Here is a tiny trained network, its code and every weight. The questions are about switching its units off for an input and a class, where a switched-off unit gives its printed mean instead of its output.

import numpy as np


def w(rows, s, z=0):
    codes = np.array(rows[::2]) - 128.0
    scale = np.full(codes.shape[1], s)
    scale[-1] = z or s
    return codes * scale


def f(y):
    return np.maximum(y, 0)


def log_softmax(a):
    a = a - a.max(-1, keepdims=True)
    return a - np.log(np.exp(a).sum(-1, keepdims=True))


def net(x, mask):
    res = np.array(x, float).reshape(1, 2) / 4 @ E
    y = f(res @ A[0][:, :-1].T + A[0][:, -1])
    res = res + np.where(mask, y, B[0][:, -1]) @ B[0][:, :-1]
    return log_softmax(res[-1] @ U[:, :-1].T + U[:, -1])


A, B = {}, {}
E = w([
[201,92,254,218,224],'x0',
[33,53,185,105,134],'x1',
],0.013)
A[0] = w([
[147,112,162,197,153,83],'N1',
[168,118,180,177,120,83],'N2',
[110,77,185,143,145,105],'N3',
[124,165,137,99,144,249],'N4',
[162,161,59,136,150,85],'N5',
[45,13,122,130,153,114],'N6',
[121,58,142,124,190,131],'N7',
[69,110,34,147,56,100],'N8',
[47,83,190,99,122,82],'N9',
[169,121,144,112,99,217],'N10',
[104,175,136,111,113,94],'N11',
[189,202,139,143,152,89],'N12',
[83,129,100,83,107,145],'N13',
[184,189,101,99,165,95],'N14',
[150,114,193,150,184,85],'N15',
[105,128,59,84,131,73],'N16',
[199,171,83,168,114,99],'N17',
[87,137,132,115,4,110],'N18',
[173,71,181,170,136,136],'N19',
],0.013,0.012)
B[0] = w([
[179,136,158,76,140,212],'N1',
[224,81,119,45,97,202],'N2',
[175,88,118,147,151,211],'N3',
[108,160,202,242,1,238],'N4',
[93,111,61,89,147,172],'N5',
[52,76,31,208,166,240],'N6',
[131,108,126,115,106,210],'N7',
[161,109,162,79,111,253],'N8',
[50,121,12,153,197,218],'N9',
[101,146,184,251,24,207],'N10',
[130,115,110,79,131,149],'N11',
[127,90,47,123,169,189],'N12',
[155,122,140,131,122,227],'N13',
[66,77,38,150,183,176],'N14',
[171,118,103,94,119,233],'N15',
[168,143,159,3,129,196],'N16',
[40,66,12,191,209,196],'N17',
[217,57,134,90,83,229],'N18',
[174,95,147,120,98,248],'N19',
],0.0093,0.013)
U = w([
[77,91,39,148,178,188],'0',
[208,94,151,51,119,46],'1',
[82,151,226,247,29,254],'2',
[68,170,139,136,180,27],'3',
],0.013,0.0053)

Each question gives the input, the list of numbers given to net, and the class t.
The units are the neurons (one row each of A and B). Each row of codes is followed by its name. A weight is (code - 128) times the scale printed after its matrix; where a second scale follows, it is the last column's (A, B and U).
mask holds one flag per neuron, in row order. A switched-off neuron (its flag False) gives its mean, the last column of its row in B, instead of its output. The means were averaged over made-up inputs and are rounded, as every weight is.
A unit's drop is (log p(t) with every unit on - log p(t) with that unit switched off) / (log p(t) with every unit on - log p(t) with every unit switched off).
most important unit: the unit with the biggest drop
k most important neurons: the k neurons with the biggest drops, biggest first
drop of u: that unit's drop, to one decimal
input [-8,-7], class 1: 4 most important neurons	(N16 N8 N18 N6)
input [-3,1], class 2: most important unit	N2
input [-7,-6], class 1: 2 most important neurons	(N16 N8)
input [-4,1], class 1: 3 most important neurons	(N18 N16 N8)
input [-3,-3], class 2: 2 most important neurons	(N9 N6)
input [8,-8], class 0: 3 most important neurons	(N17 N14 N12)
input [7,-7], class 0: 3 most important neurons	(N17 N14 N12)
input [-5,-4], class 1: 2 most important neurons	(N6 N9)
input [7,7], class 0: 4 most important neurons	(N6 N9 N18 N8)
input [2,3], class 2: 3 most important neurons	(N17 N12 N14)
input [6,7], class 0: 2 most important neurons	(N6 N9)
input [4,-5], class 0: drop of N17	0.8
input [-2,3], class 2: drop of N14	0.1
input [4,-7], class 0: drop of N16	0.0
input [6,-7], class 0: drop of N17	1.9
